Table B holds the same points as the rows below and some others, measured another way and shuffled. Each row below is followed by which row of B it is.
B:
[[  38   -2  112   57 -194   21  -93   34 -286 -164 -108 -389  308  196
  -158  156  292   80   32  323  -36   71  140  -70  149  232   -5 -485
   356 -240 -165 -374 -102 -188 -420 -131]
 [-281   61 -100 -128   37 -182 -110 -118  364   78   24  352 -170   52
    33   59  142   28   21   58   96   51 -120  -36 -143  -64   86 -210
    18  101   10  152   59   36  164  -16]
 [ -91   -1 -107  112   27   25  -79  -30   35 -129  -64   33  -88   16
    82   80    3 -137 -140  109  127   43 -115   49   13  -28  -17   20
   -79   41    0  127  -66   58   93   95]
 [ 107  -73  147  -45 -222  -59 -170 -161 -119  113  -36   81 -108 -111
    24  144  -23   92  149 -113   63  -27  171  264 -236   -3 -156 -122
   123  -51  246 -254   28  -86  -24 -197]
 [ -67  157 -161  -54  -31 -150  -79  -64  177  -51  -55  219   36  176
    86  152  172  -38   67  129   33  120  -62  128   37  103  -35 -130
    57  -40 -161  108  -39  -86  112 -104]
 [   6   81 -201   61   15  -93 -173 -129  142    7  -97  288 -153  -61
    99   73    5 -144   64  -13  146   70  -63  182  -80   -6  -84  109
   -79    3    9  138 -126  -52  298  -78]
 [ 205  141 -197  152  -38  -49 -206 -147   48  -14  -94  246 -207  -36
   252  266 -102 -154  100 -209  211    7  -34  450  -71   23 -204  369
  -178  -75  113  186 -113  -42  328  -89]
 [  21  -27  -69  118  -97  -30 -130 -108   69  -81 -191  150  -18  -12
   100  220  112 -191  -69  126  138   45 -159  204    2   44 -144  -40
    65   -6   20  102 -168  -15  128   11]
 [-128 -212   12  126  -75 -169 -146 -148  342   33  -37  341 -143 -207
    82   57  192 -117 -106  170  157   -3 -158  116  -48 -118   -1 -154
    35   60  191  254  -25  134  224   20]
 [-293   71  -47 -163  103   16  -85  -13  -60   19  110 -101 -161   61
  -152 -175  -76  165   27    1   26   48  145 -296 -199  -69  180 -229
   -33   71   -9 -244  110  -27 -109  -10]
 [ 143   30   84  -37 -208 -104 -181 -128 -108   96   -3   34  -21    0
    24  173   73  146  234  -87   33   -2  233  257 -131   83 -114 -156
   149 -167  127 -251   34 -156  -73 -274]
 [-298  -62  -61   95   87 -216 -115  -39  431   -6  193  177 -156  -24
    48  -15  271   64  -91  162  151  -19  -85 -125   78 -121  271 -227
   -48  -28   50  315  147  176   93   45]
 [-186   61  -60  -36    6  -79  -18  -25  163  -88   60  117  -72  139
   112  110   77   13  -89   87   62   50  -81   54    0  -23   49 -108
   -42   50  -34  156  105   78   41   51]
 [ 162  -79  244   87 -181  183   11   52 -509 -163  147 -447  -55   33
   123  112 -262  159  -90 -131    8  -64  315  276  -52  -40 -119   74
   -84  -83  249 -297  227   71 -324    0]
 [-322   37 -273   70  103 -247 -168 -116  600  -28 -133  452  -47   38
    21  105  419 -219  -87  337  178   97 -391 -137   92   10  143 -257
    82   49 -183  429 -190   42  317   69]
 [-133  183 -124 -182   54   37  -73  -29 -155  -14    2  -37 -104  130
   -73  -72 -146   79  106  -52   -2  112  147  -86 -186   27   13  -78
   -43   48  -92 -252   17 -127  -32  -90]
 [-319  -86  -74    0   46 -136  -43  -96  422  -24    8  382 -200  -44
   125   53  112 -116 -202  153  141   39 -275   12  -62 -156   65 -110
   -80  200   81  369   55  206  252  159]
 [-305  140  -81 -211  109   40   91   91 -112 -136  161 -140  -43  236
   -47 -187 -120  150  -72  104  -93  132  140 -212  -60  -34  147 -188
  -101  111 -162 -131  212   23 -144   36]
 [-125  -33   48  117  -19   11  -57   59  -63 -163   97 -276   40  111
   -23   58  151   84 -125  185   68   -9   58 -110  132   12  148 -246
    47 -114  -24  -46   82   66 -235   57]
 [-198  311 -174  -91   84 -101 -112  -24  194  -49   84   49 -103  353
    84  254  144  115   80  -65  125   21  -54  -25    4   77  142 -104
   -38  -75 -154   92   83  -37  -28    1]
 [ 191    2  230  -50 -229  184  -18  -26 -535  -74   33 -303  -85   57
   116  186 -332  147   16 -240    0  -35  293  361 -212    0 -241   86
   -33  -23  256 -406  162  -29 -264  -62]
 [-193  299 -127  -39    5 -172 -133   64  137 -124   51 -226  280  497
  -131  248  553  199  148  298   21   78   29 -270  284  293  282 -575
   311 -331 -416  -96  -20 -196 -351 -132]
 [ 329  -80   23  235 -243   52  -34  -65 -225 -197 -171   28   59  -56
   278  267  -89 -233 -102   64   67   57   -5  595   88   65 -371  241
   -33  -61  111   94 -111    6  115  -47]
 [  19   32   70   12 -191  119   11   43 -323 -258 -199 -307  269  273
   -17  252  128  -60 -122  293  -30  107  -25   70  112  208 -146 -306
   247  -69 -176 -254 -119 -110 -328   22]
 [ -51  -65  -59  258   76   73  -59   65  -88 -219  111 -212 -112  -53
    90  -60  -66  -69 -208  100  129   -6   42    8  141  -96   98  113
  -209  -48   55  141   51  153    1  124]
 [ -47  104  -92  139  -95 -142 -127   -4  168 -172 -115  -47  250  276
    20  331  502  -57  -11  358   90   68 -145   12  295  231   61 -375
   270 -238 -260  116 -145  -90 -134  -45]
 [-226   -1   53  -85   25    7  -95    8 -118  -14  118 -234  -65   55
  -175 -128   36  202   25   77   14   15  193 -278 -105  -32  188 -343
    66  -33    5 -300  112  -28 -246  -40]
 [  99  201  -99   80  -18   -7  -80   57 -196 -160   97 -246   69  227
    76  119   35  103   92    7   27   52  212  124  148  136   32    6
   -41 -231 -131  -90   54 -103 -138 -125]
 [ 166  -59   24   26 -124   94  -64  -95 -291  -32  -76   41 -157 -156
   120    1 -315  -82    7 -123   38   51  149  355 -211  -62 -271  218
  -119   70  207 -152  -11  -23  121  -84]
 [-277  -83   84  -46    6   27    7   36  -38 -109   93 -160  -32   64
   -76  -85   43   94 -164  195    6   36   42 -204  -34  -71  141 -316
    30   67    8 -105  137   92 -193   91]
 [ 113  272 -260  -76  -65  -93 -219 -199   91   57 -265  384  -93  122
   132  316   11 -166  225 -128  135  110 -112  340 -169  147 -255  128
    35  -23  -86   15 -243 -228  305 -172]
 [  23 -167  159  121  -95  218    0   46 -439 -194   15 -376  -47  -75
     3  -57 -229   -4 -204   63   32   -3  159   58  -58  -79  -83   -3
   -64   35  176 -252   60   86 -220   99]
 [  26   49  -20  -20  -42   -1 -188  -90 -161   52   -5  -52 -122  -47
   -60   -9  -71   86  156  -92   78   14  202   34 -181    9  -19  -65
    18  -72   90 -266  -23 -124  -22 -161]
 [ 347   31   56  139 -256  130   -3    9 -473 -235 -147 -234  182  110
   173  259 -110 -100  -21   63  -24   88  149  488  100  175 -348  119
    53 -146   -7 -189  -84 -120 -132 -116]
 [-250  100   22 -246   -2   51  -38  -45 -120   15   28  -58 -142  141
   -85  -17 -122  150   25  -56    3   51   92 -140 -268  -39   40 -220
    18  124   19 -290  103  -46 -146    0]
 [ 149  109 -159  191  -34  -96 -267 -145  113   21  -63  173 -169  -40
   156  263   66  -92  123 -135  240  -37  -19  300  -20   35  -78  189
   -71 -159   98  144 -124  -52  222 -105]
 [-244  147 -143 -100  111   -5   38   81  -31 -158  101 -105   24  226
   -29 -123    7   67  -59  180  -49  146   75 -183   50   25  138 -180
   -61   26 -224  -33   98   -8  -81    8]
 [  69  174   41 -204 -149   27  -40  -36 -322  -15    8 -125   34  210
     7  103 -115  182  188  -97  -82   93  276  175 -163  124 -132 -136
    89  -67  -37 -391   90 -196 -191 -212]
 [   5   70 -135   90    2 -203 -189  -98  237   47  108  224 -136  -39
   114   71  137   38  134  -32  131   14   71  166   15   -8   60   10
   -65 -131   53  180   51  -10  199 -164]
 [  62   34   36   -1 -176  -48  -57  -58  -73  -79  -70   17   75  124
    99  230   97    2   27   84   15   60   33  257    6  106 -140 -144
   128  -72   -7  -73   -8  -65  -66 -104]
 [  48   81  -99   94    1   -2  -87    4 -115 -112   45  -82  -35   49
    69   14  -38   -2   21   26   53   55  129  124   49   29  -13   58
   -90 -100  -28  -12   17  -33   20  -74]
 [ 103  180   -3  -13  -80   54 -161  -86 -189    4    7  -71 -189  121
   130  279 -153   95  127 -293  143  -49  123  260 -180   30 -114  136
   -68  -79  141 -171   49  -70  -56  -62]
 [-221   61 -146   56  119  -79 -152  -24  175  -42   64   19 -106   39
   -54  -41  147   17  -17  120  127   29  -21 -205   17  -25  206 -170
   -33  -43  -69   74   -6   17   42   10]
 [-196   42 -182  153  152  -26  -16   80  101 -219  111  -84  -21   86
    42 -108   91  -59 -178  243   73   83  -36 -146  203  -33  194  -47
  -151  -30 -154  229   44  112   45  103]
 [-265 -158 -189  197  116 -199 -177 -114  514   -8  -33  401 -184 -232
    26  -96  253 -215 -158  281  209   38 -263 -111   43 -149  153 -116
   -62   77   46  435 -115  157  376   81]
 [ -13  -37   91  -81 -129  -17  -32  -43 -160  -23   36  -43  -13   11
     2   -6  -42   99   33   38  -33   60  178  118 -115    3  -72 -165
    59   -5   81 -210  103  -41 -106 -124]
 [-118 -198   87  115  -45    7   64   72  -86 -198  126 -156   42  -63
    21 -159   24    1 -229  294  -31   66   93  -14  119  -84   63 -179
   -35   23   46   31  143  155  -97   53]
 [ 338 -100  219  261 -228  129  -61   14 -437 -160  132 -355  -70  -59
   244  223 -217   76  -68 -181   92 -105  284  502   45  -22 -187  248
  -133 -184  322 -112  172   91 -186  -37]
 [-271   94 -109  -40   48 -150 -128  -52  283  -14   26  119  -38  146
   -37   92  279   49    6  165  105   42 -102 -168   16   26  179 -317
    98  -33 -116   89    9   -6   -3   -4]
 [ -54  -66   17  109  -16 -126 -176 -134  245   89  165  245 -362 -160
   199  123  -36   54  -10 -210  225 -114    7  238 -152 -191   39  136
  -190   14  343  236  168  180  211    9]
 [  27  -96  -84  109  -41 -101 -167 -125   95   22  -55  238 -124 -222
    36  -66   21 -123   33   83   96   57   23  152  -77  -58  -76   12
   -31   -2  109   74  -92  -15  257 -117]
 [-243   32   28  -76   37  -21    9   43   -3  -88  201 -125  -82  138
     5  -55   -3  179  -80   61    2   26  114 -113  -24  -64  165 -198
   -64   23    2  -42  231   88 -156   39]
 [  32   18   10  140  -69 -155 -186  -66  138   16  144   28  -98    5
   105  175  186  116   86  -36  149  -62  100  168   53    2   85  -75
     0 -194  122   95  103   27   -4 -115]
 [  66   49 -120  151  -70 -101 -227 -168  215   17 -137  295 -176  -40
   197  329   96 -162   23  -74  246  -26 -179  320  -57    5 -130  131
   -33  -47  123  234 -137    2  266  -14]
 [-161  226 -239  -83   59   19   56   48  -17 -238 -118   17  115  323
    51   62   43 -131  -93  240  -29  213 -122  -21  101  132  -38  -91
   -12   64 -341   65  -84  -76   22   52]
 [ 252  -98  100  175 -274  -36 -117 -120  -84  -76 -141   88   20  -57
   210  350   63 -118  -22   23  109   -7  -22  512   11   61 -287   42
    93  -99  181   38  -74   -9   50  -83]
 [-256  -67   43  -56    2 -118  -29   21   90  -39  164  -57   13   37
  -102 -153  176  166  -32  239  -31   60  128 -210   23  -43  204 -403
    78  -27  -36  -70  162   39 -142  -59]
 [-134   40 -183   67   56 -155  -81  -28  237  -80   17  198  -18   20
    55  -27  175  -88  -28  216   62  113  -65    6  101    6   76  -99
   -34  -23 -118  225  -25   14  181  -48]
 [ -47  159 -164  -24   25 -163 -156  -57  116   26   70  116  -42   86
     5    6  133   81  182   28   47   77  128   23    1   65   84 -115
     8 -138  -94   -1   20 -116   84 -198]
 [-292  201  -62 -349   67  151   29  -20 -219  -44  -33  -47 -172  241
   -54  -31 -307   84  -20 -109  -22  112   33 -147 -346  -39  -33  -97
   -76  259  -64 -314   84  -62 -100   82]
 [  89  102 -131    5  -25  -75 -233 -159    6  111  -39  210 -222 -102
    57   60  -90   -7  207 -192  137   18  119  204 -214  -11  -96  126
   -71  -54  126  -71  -67 -122  225 -191]
 [ 111 -135  184   -4 -257    3  -79 -100 -209   -3  -76  -17    1  -77
    49  139  -23   30   17   31   10   15  131  282 -145   10 -212 -153
   145  -17  201 -243   17  -45 -100 -121]
 [  76  -79   99    7 -207 -129 -186 -151   17   99  -48  122  -24  -91
    -2  146  147   66  149   21   62    0  114  204 -120   40  -97 -230
   189 -104  155 -163  -21  -97  -12 -216]
 [-184  106   63 -202  -48  -32  -61   -9 -106   13  107 -149  -13  196
  -105   11   52  255  107   15  -37   40  206 -134 -131   43  107 -355
   119  -40  -38 -320  157  -91 -266 -110]
 [ -85  -46 -122  -32  -32 -112  -95 -109  115    4 -123  282  -15 -103
   -26 -100   81 -129   27  218    8  154  -26   39  -81    2  -75 -155
    65   65  -52   18 -123  -75  215 -122]
 [ 117  217 -153  -23  -39  -34 -246 -171  -18   83 -103  195 -221   48
   123  267 -102  -25  212 -282  179   -2   31  293 -226   50 -157  190
   -62  -60   92  -60 -101 -144  186 -138]
 [ -45 -142   22   84  -59  103  -17   -5 -199 -156  -92 -101   -8  -94
   -10  -82  -91 -127 -176  200   24   82   14   30  -33  -48  -93  -73
    -6   76   47  -97  -66   39  -19   54]
 [-189  149   17 -366  -75   13  -31 -116  -83   89  -46  155 -156  166
   -11   91 -167  135  104 -150  -25   83   64   56 -389  -10 -109 -177
    53  190   46 -300   96 -101  -43  -66]
 [ 159  -69  197  -72 -184   49 -105 -136 -295  115  108   -2 -277 -170
   123   47 -351  173  124 -351   47  -66  325  387 -362 -124 -202  145
  -108   28  415 -307  207    7  -11 -161]
 [ -97  -43 -124   89   20   16   43    5   38 -208  -43  112  -39    3
   151  -30  -58 -200 -230  215   36  123 -125  131   69  -54  -77   71
  -139  125  -47  229  -15  112  171  111]
 [ -49   37 -105  106   84    0  -53   14  -21 -105  160  -36 -169  -16
   116  -71 -124   16  -62  -31   89   25  107   79   19  -89   66  150
  -241  -14   58  115  126   93   92   16]
 [  54  -20  -45   46  -70  120    0  -21 -255 -174 -135  -40  -18   -6
    94   19 -191 -164 -124   89   21  112    6  208  -53    4 -213   99
   -70   88   10  -67  -82  -12   58   30]]
Rows of B count from 0, top down.

[  36   20   -8   34  -85  310   89  -79  139   -5  -80  -15   41  -45
  -56 -189  138  -67  -15   73 -251 -224   89  103  -14   16 -170  -42
   18   56 -227]
67
[-69 151 -24  60  17  51 -32  74 -35 124  -6   4  33  27  51 -58  62  48
 -82 -33  18  49  62 167  63 -55 -80 -60 -12 141  38]
35
[ 279  -63  322 -152  -90  195   44   73 -141  -30 -137  -14 -235 -105
 -288 -111 -178   92  203 -128  126   26  365   47  230  211 -178  -75
 -236  -17  462]
53
[ 184  -77  630 -140   63 -247    4    3 -220  -23  -41   -1 -279    2
 -406  -36 -345   96  148 -239  276  300  210 -400   62  304 -126 -282
 -313   30  455]
25
[  45  150  102   -8  120 -114  -57   71  -60   64  -87   15  -19   18
 -141   31 -179   -2   -2 -152  155  115  -35   49   67    9 -146  -55
 -113   12  192]
52
[ -99  -25  -43   70    4 -103  -12  -11   -5   69  -39   26   24   29
 -121  -78 -120  -34  -97  -42  -17   80 -105  -10  -51  -69  143  -26
  -18   91  -65]
26
[ -25 -104  -32 -162  -76   78   50  -91   81    2   17   69   33  -31
  -21  -20  -12  -66   24   88  -90   31    6  -31   40    1  -63  100
   -7 -115  -83]
28
[  26   74  149   30   -5   99   28   14   13   45    5  -17  -39   11
  -11  -64   58   38   35    5  -62   11  134  -25   38   44  -88 -139
  -35   97  -44]
4
[ -57  -78   -1 -138  -47   -3  103  -83   26   57   12   40  -18  -13
   92   21  124  -66  -34  189  -88   12   -5 -158   51   16   13   55
   30 -120  -81]
71
[-150   76  -43  -39   24 -128   14    7  -95  158  -22   27   25   28
   69  -26   85  -23 -202   35   75   85  -57   19   42  -38  -35   14
  -11   36   97]
43
[-135    4   59  -56   47 -263    9  -19 -124  131  -27   40  -23   33
  -53  -19  -57  -33 -181  -21  129  168  -98 -133    1    4   30  -20
  -61   19  147]
18
[-204   62 -148 -132  -22   24   76  -74   78  139  107   59  120   30
  350   67  342  -67 -145  269 -130    4  -54  -44   45  -78 -104   98
  136  -87 -231]
69
[  42 -269  183 -330  -52 -230   72 -128 -130   -9 -100   92 -131  -65
 -321  -24 -289  -96  -15  -43  177  176  -28 -273   67  163  -27  113
 -191 -231  351]
31
[ 120   55  150   11   59   56   26  -47   56  -34 -165  -10  -24  -33
 -277  -99 -153  -89   28 -107  -35  -92  -30  -12  -20   74 -206  -87
 -106  -10    3]
15
[-162  202 -161   73  -16  248   -8  -14  179  104  103   17  202   49
  277  -50  303   -5  -88  127 -234  -79   18  212  -16 -137 -202  -26
  134  126 -391]
1
[ -38  117   57   81   14   55    0   41   -4   89   -4  -14    2   31
   14  -70   59   38  -38  -13  -38   21   66   52   25  -22  -43 -118
  -15  141  -43]
48
[-33  61  18   8  -8  49  -2  35  16  72  49  17   5  24  76   7  54  38
  24  42 -46  82  71  20  61 -36   2 -46  11  61 -61]
57
[ -43   36 -169  103  -42   35   74   73  -96  142 -157  -25  -61  -29
   17  -99   97  -24 -149   96  -35 -104   -4  145   97  -90  212   42
   33   70   90]
51
[-194   37 -148  -96   11 -193   26    7 -122  183  -39   58   35   15
   98    8   75  -56 -253   77  112  103 -118   29   71  -74   30  121
   11  -39  154]
24
[ 101  -92  153 -233   57 -125   69  -86   50  -43  -32   62  -77  -23
  -86  158 -134 -102  152   87   18  100  -64 -308   73   89  -66   57
  -64 -285   19]
66
[ 131   26  225    5   94  -58   31  -56   39  -48 -157  -10  -65  -14
 -311  -51 -204  -98   57 -108   -6  -34  -62 -163  -40   99 -140 -121
 -121  -40    7]
37
[ -40   98   28  143   16   35  -49   57    8   68   -9   -7   22   36
  -84  -96  -76   50  -17  -98  -27   65   32  106  -12  -58   24 -123
  -33  195  -59]
58
[ 131  103  301  -88  101  -24  102  -56   -9   11 -137  -26 -106  -23
 -108   -6   52  -89   17   29    2  -92   31 -235   35  171 -289 -141
  -96 -104   75]
54
[-284   11   67  107  124 -433   -1  -60    6  144  174   41   43  159
  143  113   21  -18 -144  111  -33  302 -252 -437 -167  -96  328 -162
   93  104 -334]
0
[ -48  -30    8 -183   88 -302   61  -72 -110   86 -176   59  -34  -21
 -166   32 -129 -162 -184   -1  163   58 -222 -158   36   40  -68  121
  -93 -201  245]
13
[  49  107   52   76  -32  208   10   44    0   53 -107  -35  -11  -33
 -114 -176   26   14  -35  -72  -54 -104  135  200   52   14 -163  -93
  -64  147   44]
65
[ 191 -186  280 -158  -70   57  -11  -50   17 -118  -29   48 -111  -53
 -387  -64 -382   24  249 -170   44  158  158 -109   53  146  -87  -45
 -204  -58  151]
3
[-55 129 -53  81   4  75 -64  82   4  90  16  13  52  30  16 -49 -20  59
 -22 -66  -1  78  56 206  55 -91 -28 -46 -13 153 -12]
38
[-272   10 -191 -121   31 -305   27  -32 -130  208  -26   77   68   36
  115   25   69  -91 -338   91  134  141 -221  -26   29  -94   63  158
   26  -64  132]
47
[-186   62 -181   -1  -13   65  -40  -24  187   70  215   74  181   77
  285  104  127    8   30  146 -182  144  -63   37  -12 -177   41   47
  148   25 -424]
50
[   3   -5  112  -97  -24   37   57  -13   10   48   58   23  -48    3
   93   44   87   20   66  115  -48   78  108 -131   84   43  -31  -42
    0  -42  -37]
7
[-174  169 -156   18   13   34  -48   49   20  154   69   39  134   50
  189    1  133   24 -128   30  -15   86  -19  202   49 -132  -94   31
   54  100  -84]
11
